Below is a small trained network, with its code and all its weights. Each question gives an input and a class and asks what happens when units are switched off, that is, made to give their printed mean instead of their output.

import numpy as np


def w(rows, s, z=0):
    codes = np.array(rows[::2]) - 128.0
    scale = np.full(codes.shape[1], s)
    scale[-1] = z or s
    return codes * scale


def f(y):
    return y / 2 * (1 + np.tanh(0.7978845608 * (y + 0.044715 * y**3)))


def log_softmax(a):
    a = a - a.max(-1, keepdims=True)
    return a - np.log(np.exp(a).sum(-1, keepdims=True))


def net(x, mask):
    res = np.array(x, float).reshape(1, 8) / 4 @ E
    y = f(res @ A[0][:, :-1].T + A[0][:, -1])
    res = res + np.where(mask, y, B[0][:, -1]) @ B[0][:, :-1]
    return log_softmax(res[-1] @ U[:, :-1].T + U[:, -1])


A, B = {}, {}
E = w([
[163,24,2],'x0',
[95,159,76],'x1',
[129,36,139],'x2',
[76,61,85],'x3',
[188,196,113],'x4',
[169,90,193],'x5',
[154,147,103],'x6',
[198,196,130],'x7',
],0.008)
A[0] = w([
[181,175,195,77],'neuron 0',
[99,65,189,1],'neuron 1',
[132,117,59,185],'neuron 2',
[105,82,188,30],'neuron 3',
[89,156,141,253],'neuron 4',
[88,106,204,111],'neuron 5',
[88,106,192,72],'neuron 6',
[164,133,155,172],'neuron 7',
[67,139,109,156],'neuron 8',
[75,135,100,162],'neuron 9',
[254,103,135,82],'neuron 10',
[88,151,131,186],'neuron 11',
[153,188,198,76],'neuron 12',
],0.015,0.0028)
B[0] = w([
[83,246,136,245],'neuron 0',
[123,34,127,199],'neuron 1',
[227,126,108,211],'neuron 2',
[118,66,144,185],'neuron 3',
[186,179,164,190],'neuron 4',
[99,102,204,209],'neuron 5',
[124,91,191,191],'neuron 6',
[64,154,85,172],'neuron 7',
[209,131,181,172],'neuron 8',
[201,132,159,172],'neuron 9',
[126,121,5,226],'neuron 10',
[191,138,173,165],'neuron 11',
[102,221,169,254],'neuron 12',
],0.02,0.0082)
U = w([
[200,101,215,177],'0',
[102,2,248,21],'1',
[89,163,215,163],'2',
[209,59,125,233],'3',
[95,47,59,4],'4',
],0.007,0.0025)

Each question gives the input, the list of numbers given to net, and the class t.
The units are the neurons (one row each of A and B). Each row of codes is followed by its name. A weight is (code - 128) times the scale printed after its matrix; where a second scale follows, it is the last column's (A, B and U).
mask holds one flag per neuron, in row order. A switched-off neuron (its flag False) gives its mean, the last column of its row in B, instead of its output. The means were averaged over made-up inputs and are rounded, as every weight is.
A unit's drop is (log p(t) with every unit on - log p(t) with that unit switched off) / (log p(t) with every unit on - log p(t) with every unit switched off).
The circuit of an input: a set's keep is (log p(t) with only the set's units on - log p(t) with every unit switched off) / (log p(t) with every unit on - log p(t) with every unit switched off). Starting from the 12 units with the biggest drops (on a tie, the unit counted first), units are removed one at a time, each time the one whose removal leaves the highest keep (on an exact tie, the one counted first), for as long as the keep stays at least 0.8.
circuit, biggest first: the units of the circuit, biggest drop first
most important unit: the unit with the biggest drop
k most important neurons: the k neurons with the biggest drops, biggest first
drop of u: that unit's drop, to one decimal
input [4,1,6,-1,-3,-1,-8,-2], class 1: circuit, biggest first => (neuron 10; neuron 1)
input [1,7,-5,8,5,8,7,-8], class 3: circuit, biggest first => (neuron 12; neuron 2)
input [3,6,-5,6,6,-7,-7,-7], class 0: circuit, biggest first => (neuron 8)
input [8,-5,-1,4,2,0,-6,-8], class 3: circuit, biggest first => (neuron 2; neuron 12)
input [1,4,6,-2,8,-4,1,-8], class 3: 2 most important neurons => (neuron 12; neuron 0)
input [2,5,-1,-5,-8,-2,-6,-2], class 0: circuit, biggest first => (neuron 8; neuron 9)
input [1,-2,8,-7,-4,-6,1,-2], class 1: 3 most important neurons => (neuron 10; neuron 0; neuron 2)
input [0,7,2,7,6,-1,-4,-1], class 3: 2 most important neurons => (neuron 12; neuron 0)
input [-1,-1,8,-5,7,-2,5,6], class 2: 2 most important neurons => (neuron 0; neuron 12)
input [3,6,-8,6,5,-6,6,-6], class 0: 2 most important neurons => (neuron 10; neuron 8)
input [3,5,8,6,3,-8,-5,4], class 3: 3 most important neurons => (neuron 12; neuron 2; neuron 0)
input [2,6,-5,2,-6,-6,3,5], class 0: 2 most important neurons => (neuron 10; neuron 8)
input [3,3,-4,6,0,-1,-2,-1], class 3: 3 most important neurons => (neuron 12; neuron 0; neuron 5)
input [5,-4,5,-4,-8,-3,6,6], class 4: most important unit => neuron 10
input [7,-4,-7,3,1,6,3,-5], class 4: drop of neuron 4 => 0.3
input [-2,2,6,-4,-7,2,6,-4], class 1: drop of neuron 11 => 0.0
input [0,-6,-8,-1,-1,-8,-5,-6], class 0: drop of neuron 10 => 0.1
